Below is a small trained network, with its code and all its weights. Each question gives an input and a class and asks what happens when units are switched off, that is, made to give their printed mean instead of their output.

import numpy as np


def w(rows, s, z=0):
    codes = np.array(rows[::2]) - 128.0
    scale = np.full(codes.shape[1], s)
    scale[-1] = z or s
    return codes * scale


def norm(h):
    return h / np.sqrt((h * h).mean(-1, keepdims=True) + 1e-5)


def f(y):
    return np.maximum(y, 0)


def log_softmax(a):
    a = a - a.max(-1, keepdims=True)
    return a - np.log(np.exp(a).sum(-1, keepdims=True))


def net(x, mask):
    res = np.array(x, float).reshape(1, 2) / 4 @ E
    u = 0
    for l in range(3):
        y = f(norm(res) @ A[l][:, :-1].T + A[l][:, -1])
        res = res + np.where(mask[u : u + 6], y, B[l][:, -1]) @ B[l][:, :-1]
        u += 6
    return log_softmax(norm(res)[-1] @ U[:, :-1].T + U[:, -1])


A, B = {}, {}
E = w([
[161,202,132,127,215,56,77],'x0',
[1,156,179,79,216,173,205],'x1',
],0.001)
A[0] = w([
[192,115,103,198,7,116,125,15],'0.n0',
[202,138,140,239,99,74,86,2],'0.n1',
[166,44,115,100,70,148,171,171],'0.n2',
[53,109,192,183,86,189,193,37],'0.n3',
[114,190,185,107,200,133,80,119],'0.n4',
[208,141,41,227,119,27,42,108],'0.n5',
],0.0017,0.00051)
B[0] = w([
[66,252,139,216,125,152,56,217],'0.n0',
[131,82,109,46,190,161,203,202],'0.n1',
[106,238,73,199,123,172,105,190],'0.n2',
[219,81,178,142,129,9,138,175],'0.n3',
[178,119,127,182,96,164,32,185],'0.n4',
[88,26,142,86,175,129,159,255],'0.n5',
],0.002,0.0024)
A[1] = w([
[143,131,160,133,173,81,30,224],'1.n0',
[100,109,86,142,77,188,118,94],'1.n1',
[71,76,151,96,78,118,247,1],'1.n2',
[124,139,90,119,123,156,125,102],'1.n3',
[86,160,134,195,103,124,123,150],'1.n4',
[87,73,111,5,166,101,149,196],'1.n5',
],0.0025,0.00079)
B[1] = w([
[73,151,120,98,123,125,233,251],'1.n0',
[133,202,127,243,187,113,82,189],'1.n1',
[130,67,130,127,53,3,198,174],'1.n2',
[125,136,142,239,99,132,143,144],'1.n3',
[114,64,48,87,179,175,95,183],'1.n4',
[243,121,42,167,75,140,82,213],'1.n5',
],0.002,0.0022)
A[2] = w([
[108,55,193,88,78,81,160,108],'2.n0',
[68,189,180,112,151,173,128,73],'2.n1',
[217,89,98,84,194,73,95,92],'2.n2',
[126,155,134,180,64,251,54,124],'2.n3',
[101,212,196,131,134,155,82,101],'2.n4',
[190,87,73,104,59,101,140,247],'2.n5',
],0.003,0.0011)
B[2] = w([
[55,64,93,253,34,77,139,175],'2.n0',
[196,168,144,108,151,73,126,179],'2.n1',
[123,66,165,112,61,231,131,237],'2.n2',
[59,146,69,172,253,175,44,240],'2.n3',
[191,101,147,128,156,60,221,169],'2.n4',
[114,154,165,95,186,125,147,253],'2.n5',
],0.0032,0.0024)
U = w([
[67,176,32,232,216,188,2,203],'0',
[45,37,132,220,11,21,211,202],'1',
[195,15,189,13,110,243,153,207],'2',
[213,218,183,54,236,11,208,199],'3',
[151,199,111,77,34,91,58,9],'4',
[159,186,119,86,35,86,52,14],'5',
[149,195,138,99,43,102,67,27],'6',
[153,205,105,70,25,87,50,1],'7',
],0.0078,0.0059)

Each question gives the input, the list of numbers given to net, and the class t.
The units are the neurons (one row each of A and B). Each row of codes is followed by its name. A weight is (code - 128) times the scale printed after its matrix; where a second scale follows, it is the last column's (A, B and U).
mask holds one flag per neuron, layer by layer. A switched-off neuron (its flag False) gives its mean, the last column of its row in B, instead of its output. The means were averaged over made-up inputs and are rounded, as every weight is.
A unit's drop is (log p(t) with every unit on - log p(t) with that unit switched off) / (log p(t) with every unit on - log p(t) with every unit switched off).
The circuit of an input: a set's keep is (log p(t) with only the set's units on - log p(t) with every unit switched off) / (log p(t) with every unit on - log p(t) with every unit switched off). Starting from the 12 units with the biggest drops (on a tie, the unit counted first), units are removed one at a time, each time the one whose removal leaves the highest keep (on an exact tie, the one counted first), for as long as the keep stays at least 0.8.
units of the circuit, in order: the units of the circuit, biggest drop first
k most important neurons: the k neurons with the biggest drops, biggest first
top k neurons in layer l: the k neurons of layer l with the biggest drops, biggest first
drop of u: that unit's drop, to one decimal
input [8,0], class 2: units of the circuit, in order	(0.n0, 2.n2, 2.n3)
input [6,0], class 2: units of the circuit, in order	(0.n0, 2.n2)
input [-6,1], class 1: units of the circuit, in order	(1.n2)
input [-8,0], class 0: 4 most important neurons	(0.n2, 0.n5, 0.n1, 1.n1)
input [2,4], class 3: top 2 neurons in layer 0	(0.n5, 0.n1)
input [0,5], class 1: 2 most important neurons	(0.n2, 0.n0)
input [1,6], class 3: 3 most important neurons	(0.n5, 0.n1, 0.n4)
input [7,1], class 3: top 2 neurons in layer 1	(1.n0, 1.n5)
input [-8,-8], class 0: drop of 1.n4	0.0
input [2,-6], class 2: drop of 2.n2	0.1
input [7,-2], class 2: drop of 2.n2	0.3
